Here is a tiny trained network, its code and every weight. The questions are about switching its units off for an input and a class, where a switched-off unit gives its printed mean instead of its output.

import numpy as np


def w(rows, s, z=0):
    codes = np.array(rows[::2]) - 128.0
    scale = np.full(codes.shape[1], s)
    scale[-1] = z or s
    return codes * scale


def f(y):
    return np.maximum(y, 0)


def log_softmax(a):
    a = a - a.max(-1, keepdims=True)
    return a - np.log(np.exp(a).sum(-1, keepdims=True))


def net(x, mask):
    res = np.array(x, float).reshape(1, 5) / 4 @ E
    y = f(res @ A[0][:, :-1].T + A[0][:, -1])
    res = res + np.where(mask, y, B[0][:, -1]) @ B[0][:, :-1]
    return log_softmax(res[-1] @ U[:, :-1].T + U[:, -1])


A, B = {}, {}
E = w([
[60,165,201,161,173,111],'x0',
[78,9,168,52,123,138],'x1',
[89,120,50,183,175,50],'x2',
[134,184,88,81,167,161],'x3',
[236,66,194,132,108,106],'x4',
],0.014)
A[0] = w([
[201,138,186,116,187,123,245],'N1',
[188,100,113,125,98,31,115],'N2',
[77,116,183,44,165,132,206],'N3',
[148,107,106,170,122,1,170],'N4',
[140,140,228,144,164,133,174],'N5',
[91,211,196,170,169,84,135],'N6',
[84,78,111,103,20,123,254],'N7',
[141,99,119,164,23,126,202],'N8',
[182,60,183,103,49,163,131],'N9',
],0.0093,0.0048)
B[0] = w([
[183,79,89,155,1,69,204],'N1',
[195,76,115,168,145,184,199],'N2',
[16,31,105,118,91,145,219],'N3',
[162,97,119,229,202,136,222],'N4',
[93,143,183,124,3,77,202],'N5',
[59,168,132,227,73,119,229],'N6',
[75,130,185,74,216,163,229],'N7',
[183,172,188,136,242,148,204],'N8',
[172,175,126,38,176,9,253],'N9',
],0.0092,0.013)
U = w([
[187,75,168,172,167,149,61],'0',
[43,54,117,106,126,187,143],'1',
[91,193,10,179,188,93,253],'2',
[109,172,178,118,113,163,71],'3',
[208,117,70,94,71,142,170],'4',
[142,163,189,101,181,133,156],'5',
[103,163,194,212,64,114,111],'6',
[138,72,153,104,98,51,45],'7',
],0.014,0.0067)

Each question gives the input, the list of numbers given to net, and the class t.
The units are the neurons (one row each of A and B). Each row of codes is followed by its name. A weight is (code - 128) times the scale printed after its matrix; where a second scale follows, it is the last column's (A, B and U).
mask holds one flag per neuron, in row order. A switched-off neuron (its flag False) gives its mean, the last column of its row in B, instead of its output. The means were averaged over made-up inputs and are rounded, as every weight is.
A unit's drop is (log p(t) with every unit on - log p(t) with that unit switched off) / (log p(t) with every unit on - log p(t) with every unit switched off).
The circuit of an input: a set's keep is (log p(t) with only the set's units on - log p(t) with every unit switched off) / (log p(t) with every unit on - log p(t) with every unit switched off). Starting from all 9 units, units are removed one at a time, each time the one whose removal leaves the highest keep (on an exact tie, the one counted first), for as long as the keep stays at least 0.8.
units of the circuit, in order: the units of the circuit, biggest drop first
unit that matters most: the unit with the biggest drop
top k neurons: the k neurons with the biggest drops, biggest first
drop when u is switched off: that unit's drop, to one decimal
input [4,-6,-7,8,8], class 6: unit that matters most => N5
input [-7,8,-2,-1,3], class 5: units of the circuit, in order => [N7 N8]
input [-5,5,-2,-5,-3], class 5: units of the circuit, in order => [N9 N8 N7]
input [5,-7,-2,2,-4], class 6: top 2 neurons => [N6 N9]
input [-8,7,8,7,3], class 0: top 3 neurons => [N2 N3 N4]
input [-7,8,-6,-3,0], class 5: units of the circuit, in order => [N7 N8]
input [-3,3,-6,-4,0], class 5: units of the circuit, in order => [N7 N8]
input [-6,2,-4,-8,6], class 5: units of the circuit, in order => [N9 N8]
input [5,-1,-8,1,3], class 7: units of the circuit, in order => [N9 N1]
input [0,-8,3,1,8], class 0: top 2 neurons => [N2 N4]
input [2,-4,-5,-1,-8], class 6: top 2 neurons => [N9 N6]
input [-6,6,-6,-6,-4], class 5: units of the circuit, in order => [N9 N7]
input [5,6,8,1,-8], class 1: top 3 neurons => [N3 N9 N8]
input [-2,-7,1,6,5], class 4: unit that matters most => N1
input [-4,-2,3,6,5], class 4: top 3 neurons => [N7 N1 N8]
input [5,-4,0,0,-4], class 6: top 2 neurons => [N6 N9]
input [-4,0,1,8,1], class 4: top 2 neurons => [N6 N4]
input [1,6,6,3,5], class 0: top 3 neurons => [N4 N2 N5]
input [-6,8,-8,2,0], class 7: top 3 neurons => [N9 N3 N4]
input [1,8,8,-7,1], class 1: units of the circuit, in order => [N7]
input [-4,-8,-3,-3,4], class 4: top 2 neurons => [N1 N7]
input [5,0,1,1,-3], class 6: top 2 neurons => [N9 N6]
input [4,2,-4,2,-5], class 1: drop when N3 is switched off => 0.2
